(in the rows, 128 means zero)
Each row has a class, written after it, and each block has its own classes.
[106 131 129 137 143 120 174 142 107 130 116  82 110 128 155 133 122 119
 126 124 172 130 132 162 145 113 130 134 153 141 139 112 149 136 127] | T
[111 140 139 112 145 170 199 144 113 125 132  75 107 144 150 141  89 127
 129  98 140 148 126 151 130 151  96 129 131  82 124 109 134 134 132] | U
[110  84 122 144 143 127 161 114 110 109 108 133 165 108 142 105 134 124
 131  83 162 103 138 140 151  97 146 155 171 172 149 128 138 152 149] | S
[ 92 135 122  87 140 164 150 149 125 117 126 111 118 119 115 126 105 142
 145  81 107 143 131 120 126 172  98 127 130 104 137 121  97 141 148] | E
[ 98 106  94 139 154 115  94 121  90 114 109 136 146 112 145 118 143 117
 142 101 162 117 145 139 175 108 146 144 179 163 133 146 154 141 140] | M
[101 110 137 128 144 141 207 125 119 112 101 120 147 112 126 119 106 123
 141  72 143 108 133 140 130 142 124 139 149 143 152 112 127 159 131] | U
[106 159 122 109 158 125 191 150 122 134 102 123 100 123  94 171 124 106
 163 145 126 133 131 110 138 197 116  98 141 117 137 138  89 141 122] | J
[129 135 134 136 134 143 144 143 102 127 123  93 123 143 165 146 124 109
 130 148 155 138 138 135 164 141 116 142 147  94 127 143 147 135 131] | E
[111 135 131 129 153 160 225 143 112 131 132  80 109 139 158 149 110 117
 120 109 161 145 110 172 126 122 112 125 143 104 130 105 141 135 135] | J
[105 103 106 146 136 100  87 127  99 118 104 131 148 111 148  98 146 130
 143 107 166  92 165 137 179  85 158 152 176 175 148 147 161 144 142] | N
[125 124 144 136 145 157 170 136 113 122 115  82 119 131 167 122 108 131
 123 115 152 127 135 143 155 134 111 157 154 100 139 115 150 136 139] | J
[ 90 117 131 126 142 123 245 136 130 123  94 114 132 104 114 132 108 113
 144  84 153 114 123 138 110 136 134 124 156 169 164  88 113 173 134] | S
[ 89 120 124 112 154 159 176 139  98 123 146  80 107 134 160 117 101 144
 115  55 159 149 122 185 123  82 111 138 139 112 118  98 160 119 139] | U
[105 114 116 126 148 153 196 132 104 109 126 140 161 130 116 156 127 107
 146 105 155 134 112 143 113 144 132 100 135 125 123 154 113 129 130] | N
[101 133 121 102 150 154 187 143 117 116 120 116 127 124 115 148 101 117
 152  98 133 134 131 128 118 169 114 108 134 113 141 123 104 143 132] | N
[103 103 133 134 158 153 214 126 102 125 146  95 126 131 156 117 119 137
 107  59 164 141 101 192 105  70 121 137 147 133 124  96 158 133 150] | J
[108 143 141 108 128 158 175 140 139 118  90 105 128 117 105 132  87 125
 154 107 116 125 146 105 135 204  96 127 133  95 145 117 101 160 134] | M
[100 121 127 100 136 178 182 127 131 105 127 105 142 117 124 113  89 142
 141  57 118 136 121 139 115 164  95 125 128 102 138 112 110 146 144] | M
[130 128 124 166 147 118 185 132  90 130 119 118 143 145 149 180 148  77
 131 181 194 130 120 154 149 124 145 119 159 131 117 162 144 125 112] | Q
[109 120 127 127 141 145 182 125 115 109 101 131 159 115 126 139 119 109
 142 101 148 116 132 144 139 150 129 129 145 145 145 138 114 145 136] | T
[ 74 133 104 127 156 120 217 143 106 125 118 126 128 117 111 147 126 113
 148  89 155 126 108 155 104 118 142 102 144 170 139 116 118 143 121] | K
[114 128 134 132 133 148 206 129 128 112 104 126 151 117 108 146 111 111
 148 112 136 123 125 119 124 176 117 114 141 127 148 130 105 155 123] | M
[121 110 147 118 139 173 158 136 120 115 129  74 123 134 170  98  89 142
 121  77 150 130 140 158 144 125 104 157 132  82 135 108 158 132 140] | N
[ 95 114 106 138 150 116 152 127  95 116 104 137 147 110 133 136 133 108
 145 109 165 116 131 140 150 126 144 134 170 163 138 140 133 146 128] | Q
[122 122 136 142 130 147 171 140 110 128 112  85 124 133 169 125 107 118
 129 123 172 124 145 145 165 125 121 151 157 116 145 119 151 141 134] | S
[113 109 109 121 145 145  83 116 109 102 112 122 146 114 149  95 121 138
 139  77 137 118 152 133 176 132 121 159 157 127 137 135 144 140 147] | M
[115 126 112 126 159 151 142 143  80 125 143  97 117 145 166 147 121 113
 130 124 177 147 126 163 151 114 128 125 146 100 116 143 155 113 134] | N
[116 130 139 140 139 139 196 140 107 125 120  87 125 133 154 140 113 113
 124 115 171 129 127 167 141 118 125 134 146 129 136 115 148 138 128] | T
[ 94 122 139 124 144 150 231 131 127 116  92 117 152 110 116 137 102 110
 141  80 141 112 132 146 120 157 126 125 148 148 157 111 104 164 138] | T
[109 117 109 123 149 129 132 139 102 111 113 132 139 124 131 140 126 108
 153 123 158 123 139 128 150 140 133 131 153 137 133 146 129 133 134] | N
[ 87 133 112 120 150 103 143 140 110 127  96 120 117 105 122 122 127 121
 152 102 149 110 146 136 153 134 142 134 163 172 155 116 127 152 130] | T
[113 128 123 143 144 136 151 143  92 124 136  97 120 140 165 135 135 115
 127 124 174 137 123 157 153 107 133 142 150 121 125 128 158 130 128] | E
[118 137 134 147 129 127 161 140 108 133 106  84 111 135 164 134 123 109
 137 149 165 118 150 138 172 135 125 147 154 119 140 124 155 147 119] | K
[104 106 134 119 136 136 147 124 124 106  95 105 138 106 136  93 108 143
 140  75 131  99 158 125 159 142 116 164 156 140 154 110 133 162 147] | U
[103 132 126 121 135 138 189 135 117 116  97 116 134 118 116 139 110 112
 154 109 139 118 143 118 144 174 116 123 147 134 153 126 106 157 129] | U
[104 125 110 139 142 105 116 129 105 126  98 125 128 118 136 117 137 114
 160 126 143 102 165 120 175 142 131 146 167 160 150 143 128 154 135] | K
[129 172 143 120 126 150 198 162 128 136 110  72  90 132 146 167  78 110
 148 166 131 133 145 102 163 194  92 123 145  90 149 118 113 155 122] | J
[133 114 131 162 133 122 111 128  86 126 108 105 142 134 185 133 139 107
 127 158 179 116 155 139 192 114 133 165 171 125 133 159 174 143 139] | E
[ 85 124 108 102 152 137 107 135 109 115 124 108 114 107 134  92 106 153
 142  48 126 122 144 149 148 124 119 151 149 153 143 104 130 141 152] | T
[144 109 142 161 111 129 151 119 129 123  75 145 177 115 132 143 121 103
 151 169 148  89 159  96 169 180 126 153 155 134 151 170 123 159 130] | S
[113 132 122 118 149 165 140 141  95 124 141  87 109 145 164 126 110 131
 125  97 153 144 134 160 158 121 110 144 140  89 116 123 153 119 135] | U
[101 124 118 150 151 114 216 132  95 120 109 147 155 123 119 166 148  90
 149 130 169 123 112 138 124 137 150 103 155 163 143 153 116 151 119] | E
[143 129 154 144 131 155 180 129 110 117  98 107 152 141 153 161 110 100
 129 156 165 130 136 141 154 161 114 132 139  99 131 158 137 128 127] | T
[ 73  87  96 137 151 128 151 118  88 106 142 125 150 118 143  97 141 139
 135  47 169 120 118 175 121  66 144 134 158 187 128 118 149 135 145] | K
[113 109 121 118 147 170 158 120 114 104 129 129 156 129 130 129 123 129
 141  87 136 134 118 146 123 147 107 129 134 111 123 145 112 121 153] | J
[ 89 127 102 126 164 137 176 143  92 122 131 141 139 128 121 155 143 107
 147 108 156 135 108 145 127 134 143 113 149 144 127 146 117 133 131] | E
[124 140 113 126 149 150 120 147  93 132 134  95 105 150 161 148 123 122
 139 151 154 146 133 141 167 146 105 134 148  86 112 148 144 114 138] | J
[117 151 127 114 148 155 198 139 120 119 101 137 140 134  94 172 111 105
 156 136 129 140 115 117 125 201 114  84 124  91 122 162  94 133 122] | M
[ 90  85 124 113 140 175 181 113 119 101 138 117 163 114 146  89 102 154
 119  11 134 119 121 172 115  90 119 146 140 142 136 105 141 143 152] | U
[ 86 137 106  97 155 133 142 143 115 123 117 105 105 114 128 118 115 132
 150  81 129 130 139 144 150 151 117 131 149 142 145 114 111 144 143] | T
[ 88 125 111 131 159 138 228 138 106 114 127 137 148 119 109 152 126 108
 141  79 163 136  91 160 104 119 146  92 144 149 131 128 124 132 113] | M
[109 125 113 122 148 143 166 134 108 115 124 131 143 125 119 147 125 119
 152 106 141 133 119 135 130 154 112 115 144 128 131 149 111 127 137] | J
[ 86 114 125 127 144 140 202 131 114 115 114 119 143 109 136 118 122 128
 135  66 145 118 126 149 124 119 133 136 155 154 157 108 128 163 135] | E
[105  97 130 136 148 139 180 120 101 110 112 138 158 112 134 122 124 122
 135  85 159 112 120 150 138 124 140 139 161 146 137 137 138 142 133] | Q
[108 117 145 132 148 158 252 141 112 130 132  90 129 132 143 144 102 111
 114  92 161 139 101 170 107 118 120 125 148 114 132 100 136 146 130] | Q
[ 90 125 106 113 166 139 163 137 102 118 123 120 119 112 128 122 126 135
 144  73 141 128 126 148 142 127 124 132 158 142 141 119 120 136 143] | J
[115 134 143 147 146 139 251 142 112 133 116  96 119 138 137 165 124  99
 128 133 174 140 107 161 114 128 124 111 147 123 134 113 134 139 125] | J
[121 114 138 132 150 172 227 135 103 118 140 100 140 143 158 155 111 107
 117 104 173 141 110 176 116 109 126 118 136 100 124 126 147 125 132] | N
[ 91 105 126 122 144 161 208 122 111 103 117 123 156 119 127 121 108 135
 134  56 144 119 126 155 117 119 123 126 144 141 138 116 124 146 140] | U
[103 115 117 137 135 108 140 129 106 115  94 124 139 106 139 118 127 116
 153 110 160 100 164 126 163 122 139 144 172 167 162 127 140 163 133] | N
[ 94 112 111 148 147 124 183 122  94 114 116 136 151 121 134 134 139 113
 145 102 162 115 123 150 134 110 147 123 156 167 132 142 133 144 130] | K
[107 127 135 123 133 136 162 128 122 115  92 115 138 106 128 121 110 122
 148  98 132 106 158 125 156 162 120 145 155 145 159 119 113 163 138] | T
[136 115 148 156 130 134 161 128 105 121 103 110 149 130 162 141 126  95
 125 142 172 117 144 146 170 122 134 151 163 132 136 141 153 141 131] | T
[140 116 120 175 145 136 158 126  80 122 130 127 149 151 168 166 152  93
 132 167 191 130 120 160 170 112 138 130 161 122 105 178 162 115 127] | J
[135 150 159 138 128 144 207 149 126 130  85  92 128 134 141 166 100  91
 139 162 153 122 145 130 156 179 114 132 146 102 146 133 125 148 123] | T
[ 99 126 108 130 149 127 161 136  98 121 106 130 134 116 129 143 125 113
 154 117 163 120 138 128 155 143 139 123 159 149 145 142 121 138 129] | S
[ 86 125 107 119 162 144 183 136  95 114 128 134 137 119 114 147 128 106
 151  82 159 139 108 151 129 138 138 108 152 135 124 134 124 132 125] | M
[135 148 107 168 143  94  79 138  88 144 104 113  98 144 169 160 156  88
 148 207 173 126 168 118 212 138 139 144 182 137 130 165 157 130 122] | J
[ 95 111 102 135 158 145 205 130  94 113 123 142 160 131 126 157 133 105
 145  99 173 133 103 156 119 123 146 102 152 152 128 147 122 128 132] | S
[115 115 119 118 129 137  82 126 123 109 105 114 138 108 139  90 115 147
 142  94 129 111 156 118 175 144 114 159 152 126 142 134 139 143 147] | M

A new block, with new classes.
[131 141 132  95 134 134 127 138 130 123 146 148 136 144 141 127 149 107
 130 131 113 128 115 162 113 132 107 122 103 123  98 149 121 118 144] | W
[134 150 148  93 134 134 117 143 129 130 122 133 130 138 133 130 153 110
 145 141 118 135  97 156 125 124 119 121 109 131  88 146 116 107 150] | L
[115 132 135  84 130 135 122 135 123 118 141 139 125 142 134 137 131 116
 133 120 124 129 132 175 125 125  94 129  94 117 119 149 126 122 134] | W
[138 141 112  80 149 133 126 125 114 126 131 129 131 138 141 157 159  94
 148 133 109 123 108 162 109 124 118 114  89 129 109 143 104  95 141] | Y
[ 93 118 116 159  98 120 100 146 103 127 159 115 113 164 128 147 151 128
 136 115 107 134 110 116 142 122 143 125  91 108 137 114 117  94 139] | D
[118  99 119 143  72 123  87 114  92 116 139 120 112 189 100 160 159  82
 147 138 111 154  42 101 163 126 186 129  76 110 128  83 122  76 160] | B
[185 195  87  35 144 177 179 102  85 102 104 152 114 133 143 146 132  91
 135 134 121 122  91 155 101 179 138 160  58 151 187 143 126  82 131] | L
[151 104 108 118 139 157 132 107 103 150 122 132 112 141 136 124 159 130
 123 130 147 139 111 104 130 116 157 147  99 115 108  92 120 128 122] | R
[148 128  86  87 120 124 133 128 158 125 102  97 127 121 117 112  58  95
 125 163 130 130 109 134 133 158 148 137 104 112 170 144 143 113  92] | Z
[124 133 153 109 120 153 126 143 124 127 119 141 158 159 140 144 154 108
 136 119 107 128 110 165 113 136 103 103 104 137  93 142 116 116 162] | F
[151 144 161 175 131 157 141 140 125 133 164 162 119 108 139 153 141 118
 119  96 113 129 165 162 102 144 126 101 106 121 141 113 130 156 103] | A
[138 159 149 189 142 157 155 152 146 121 160 169 124 108 158 172 135 127
 105  98 129 114 149 164 109 149 115  96 102 119 142 139 162 147 100] | B
[163  81  94  62 128 127 142 114 130 125  82  93 103 134 110 106 115 116
 130 140 111 124 133 139 126 137 145 131  78 122 150 124 133 111 100] | Y
[149 110 116  60 144 157 126 155 140 153 138 159 117 169 132 126 154 121
 119 105  98 135 131 131 137 127 125 129  98 128  91 132 123 103 120] | D
[ 99 150 149 165 111 110 107 154 108 119 146 130 124 151 126 113 153 123
 141 140 122 134  94 114 149 120 135 140 108 112 141 117 116 105 124] | X
[162 136 111 119 150 141 139 126 107 141 119 119 131 130 145 113 158 133
 133 141 121 122  90 125 137 114 145 119  92 124 109 107 127 135 136] | X
[160 129 108 116 136 151 145 133 107 139 138 120 137 128 141 128 142 127
 131 130 114 127  94 134 132 116 137 119 105 128 109 108 133 145 132] | Z
[146 138 141 135 150 159 137 136 120 149 116 110 149 124 139 107 146 149
 122 140 127 130 114 124 142 100 133 114 123 129  90 107 142 181 137] | Z
[174 149 123 115 140 147 149 126 101 142 143 142 125 134 149 112 158 125
 132 129 104 129  95 134 127 111 133 125 102 128 108 103 134 143 134] | C
[ 90 112 127 136  98 115 117 157 121 125 154 120 105 154 124 147 139 137
 134 125 102 135 115 119 145 136 128 126 103 120 143 128 112  89 125] | Z
[175 112 149 141 194 203 152 112 104 161 166 176 130 166 135 182 150 123
 106  82 122 108 162 168 130 130 153 124 106 123 144 104 155 139 104] | Y
[141  98 102 100 130 124 143 121 136 134 106 129 107 147 124 114 135 128
 117 141 118 127 131 117 131 143 128 121  86 123 133 147 133 113 119] | B
[ 87 173 162  74 110 131 126 141 142 102  47  88 128 166 145  90 182 137
 154 181 131 111 144 185 114  35  45 123 152 131  77 148 149 167 148] | L
[155  90  82  68 139 107 143 117 140 135 106 105  93 140 115 110 130 127
 120 145 114 134 141 114 133 147 148 122  80 110 135 137 131 100 112] | Y
[173 134 104 111 133 148 145 124  95 141 149 133 134 150 138 112 140 128
 128 127 110 127 103 135 133 121 142 118 114 118 116  97 132 147 134] | X
[165 137 131 141 128 135 145 122  93 134 129 121 121 140 139 109 169 134
 133 129 108 132  90 108 133 120 148 121 108 124 114 103 130 145 148] | A
[115 123 128  82 134 113 127  82 132 126  91 130 121 144 104 112 153 119
 143 166 152 137 154 136 138 106 103 127 100 126 111 154 140 113 165] | X
[150 160 125 145 190 135 155 119 174 170 162 217 141 105 142 109 188  59
  91 156 156 109 146 145  98 123 112 158  85 132 102 135 125 117  88] | D
[ 88 116 134 167 100 110 101 152 109 134 155 134 102 149 131 142 140 135
 119 111  88 126 124 112 139 135 133 123  89 124 143 121 106  89 129] | C
[153 142 152 169 149 149 141 143 141 130 148 157 122 134 146 181 137 107
 115  90 119 116 139 153 126 142 127  98 108 121 137 120 148 133 107] | A
[169  94  95  84 126 113 131 130 178 152  70  82 128  88 149  54 116 129
 158 161 155 141  98  92 123 103 118 138  78 143 140 134 110 112 100] | G
[160 107  64  87 126 154 169 150 100 140 190 127 113 105 160  92 128 160
 157 118  93 143 115 128 105 114 132 133 119 114 122 123 119 153 143] | C
[158  83  76  95 119 111 144 130 133 134 113 113 126 148 118  94 106 112
 122 143 121 128 133 131 122 145 119 118  74 108 136 144 138 111  99] | Z
[ 91 134 130 167 114 111 106 153 112 117 155 128  96 164 132 158 162 111
 135 126  98 136 101 104 143 134 150 124 106 105 138 131 115  92 133] | A
[168 187 123  68 128 112 131  99  95 148 228 152 146 151 130 145  39 161
 115  84 135 136 124 201 153 145 107 118 166  94 105 128 160 145 195] | C
[147 133 105 102 141 147 125 125 105 134 133 127 116 129 142 120 170 124
 135 128 125 131 112 146 119 101 138 131  84 129  96 100 113 131 138] | G
[237  87 153  66 179 103 125  84 116 214 121 104 155 149 146 137  92 179
 122  79 129 155 121 133 167 145  91  25 124 138  26 159 121 144 171] | G
[150 123 134 156 150 149 148 130 138 121 143 143 125 129 145 182 124 106
 102  94 123 112 149 170 123 158 124  92  84 116 144 118 154 138  98] | W
[142  85  91  85 130 120 137 126 130 139 107 111  96 134 111 105 119 141
 125 150 126 135 145 124 131 136 142 133  85 111 134 145 134 113 104] | Z
[153 126 131 144 151 159 148 137 136 142 156 150 132 125 149 167 127 117
 104  87 119 114 147 152 123 139 121 105 100 126 140 117 145 131 104] | Y
[111 108 136 143  97 126 112 131 104 123 125 115 112 158 132 142 150 124
 147 124 112 136  99 108 134 123 131 131 113 125 135 116 105  95 131] | R
[153  81  97  85 126 120 144 121 135 129  95 113  96 151 121  95 138 137
 122 146 120 126 137 116 126 140 145 139  79 116 149 129 133 112 102] | W
[151 147 139 154 146 141 149 139 146 122 161 159 114 114 143 172 127 116
 113  92 117 114 146 156 129 144 114 109 105 123 149 124 147 129 104] | R
[104 116 138 149 111 128 118 140 114 128 143 129 101 157 127 147 151 132
 133 127 101 137 102 103 145 137 148 133 110 116 137 132 113  93 139] | R
[139 125 122  89 138 148 116 128 140 151 146 139 143 142 150 140 145 113
 137 127 112 127 120 155 109 122 115 112  95 127 101 151 115  91 151] | Y
[ 83 110 141 167 101 110 109 149 117 127 157 124 106 158 124 146 154 119
 140 128  98 142 100 102 143 139 147 126 112 111 135 129 102  92 148] | A
[148  99 115  84 105 152 157 144 135 122  93 125 124 164 115 134 121 103
 133 121 125 138 119 140 136 126 127 126 105 113 130 115 151 136 109] | D
[181 123 158 161 138 121 147 120 148 145 180 141 143 103 135 133  91 124
 126  92 107 117 119 160 143 143 107  98 135 132 133 141 158 142 148] | A
[130 125 131 100 134 133 128 135 128 139 138 138 132 127 128 123 141 109
 136 128 113 131 111 147 125 135 117 132 105 133 104 146 114 104 141] | D
[166 133 101 116 147 148 149 133 109 137 138 126 134 131 138 137 147 120
 129 131 115 125  97 133 131 121 144 116  94 125 112 109 135 143 129] | Z
[127  96 113  77 127 128 140 134 153 129  59  97  94 120 129 125 115 123
 146 159 144 149 128 106 125 149 142 136  92 122 169 158 116 105  81] | F
[169 149 125 126 145 124 142 124 111 128 141 143 108 121 138 121 181 118
 132 132 125 123  81 125 144  91 135 143  99 125 107  98 138 136 129] | R
[150 146 132 102 148 151 120 129 114 157 159 144 143 142 140 131 128 113
 120 133 106 133 111 161 127 143 119 111  94 122  99 145 120 118 132] | Z
[122 104 141 136 112 149 110 131 120 133 129 106  89 129 137 112 166 153
 148 135 105 150 136 106 127 136 156 129  75 130 173 119 113  99 110] | F
[165 105 137 129 147 181 147 137 165 121 189 175 135  89 143 123 151 114
 164  94 134 150 146 134 114 111 122 135 136 146 135 133 160 132 131] | F
[135 136 113  93 134 139 127 137 124 131 139 137 135 141 141 129 130 107
 134 124 116 131 114 164 112 129 111 117 107 126  92 149 116 114 147] | G
[ 94 109 136 146  98 108 118 154 129 108 155 131 111 153 128 139 154 112
 141 129 109 133  91 125 135 137 133 137 101 116 137 129 115  84 135] | W
[109 146 131  96 156 125 111 119 118 125 134 136 124 143 135 140 154  89
 138 136 109 126 113 146 134 129 105 130  99 130 107 159 109  95 155] | A
[137  96 114  87 127 114 154 132 152 124  81 121 104 124 121  92 129 116
 128 153 141 137 128 118 133 133 118 144  89 120 146 154 144 119  96] | F
[155 144 128  97 128 137 128 133 138 138 167 152 145 141 133 124 147 105
 129 127 108 138  99 145 119 137 138 120 116 123  87 127 126 103 163] | Y
[147 178 116  52 126 103 136 136 150 105 105  96 138 113 164  98 114 134
 141 136 112 123 100 158 127 140  69  98 131 140  85 159 135 103 157] | X
[ 93 124 142 156  98 113 105 147 114 117 149 120 102 151 128 141 152 119
 144 124  94 138  97 107 142 134 141 131 109 120 145 130 108  88 144] | A
[182 130 133 112 137 181 141 137 138 147 131 173 118 173 144 182 173 109
 125 120  96 118 102 160 113 101 150  99 132 117  64 127 158 132 147] | R
[137  85 101  92 129 117 141 127 148 129  85 111 101 127 120 103 132 122
 134 151 132 138 139 111 129 130 132 132  84 121 150 150 134 119 101] | F
[103  94 123  96 100 169 117 157 135 132 110  98 126 159 159 122 140 147
 168 130 134 153  94 122 113 108 135 133 147 123  86 130 112 101 153] | G
[145  82  92  92 129 122 155 136 141 140 117 117 112 139 117 104 120 126
 126 151 118 131 124 127 135 141 133 131  86 112 134 140 136 114 106] | Z
[129 141 116 110 101  81  69 135 136 114 141 169 138  85  84   4 166  78
 109 146 112 128 129 100 121  40 103 181 139 154  44 119 123 170 158] | A
[ 96 120 117 143 121 102  97 127 108 133 150 121 104 157 120 131 162 107
 132 146 108 131 112  94 135 120 154 147 115 122 147 119  94  82 115] | Y
[183 139 106  61 152 106 128 109 130 141 168 128 127 145 138  92 176 109
 126 129  85 132 123 147 139 109  97  96  90 130  78 115 128 118 148] | Y
[151 143 147 126 115 145 162 136 101 111 134 137 128 167 128 192  94 100
 137 110 129 136 104 187 135 156 127  92 147  92 130 123 159 142 112] | X
[138 166 143  89 142 134 121 137 111 142 129 144 123 162 148 137 150 129
 132 128  98 134 108 140 133 129 113 111  95 127 102 147 119 103 148] | C
[158 132 138 141 154 165 148 148 151 131 139 156 130 128 148 185 127 130
 123  83 133 117 156 156 125 123 123 100 116 129 152 126 159 151 103] | F
[172 110  93  87 140 112 150 120 138 126 118  94 111 133 136  62 155 115
 137 161 100 134 127 118 117 141 133 121  81 117 137 125 128 106 100] | Y
[136  96  82  83 118 112 140 129 154 118 103 122 110 119 111  73 117 120
 139 163 132 134 132 118 123 135 137 148  87 113 141 153 138 100 125] | X
[168 140 109 121 142 150 145 117  97 135 150 131 124 133 144 111 159 136
 125 119 122 123 110 131 131 102 134 136 108 119 113  87 133 158 134] | R
[121 103 127  96 126 128 145 134 142 127  51 127  97 171 122 141 131 119
 123 156 143 130 120 122 133 147 130 128  78 109 145 172 143  96  95] | B
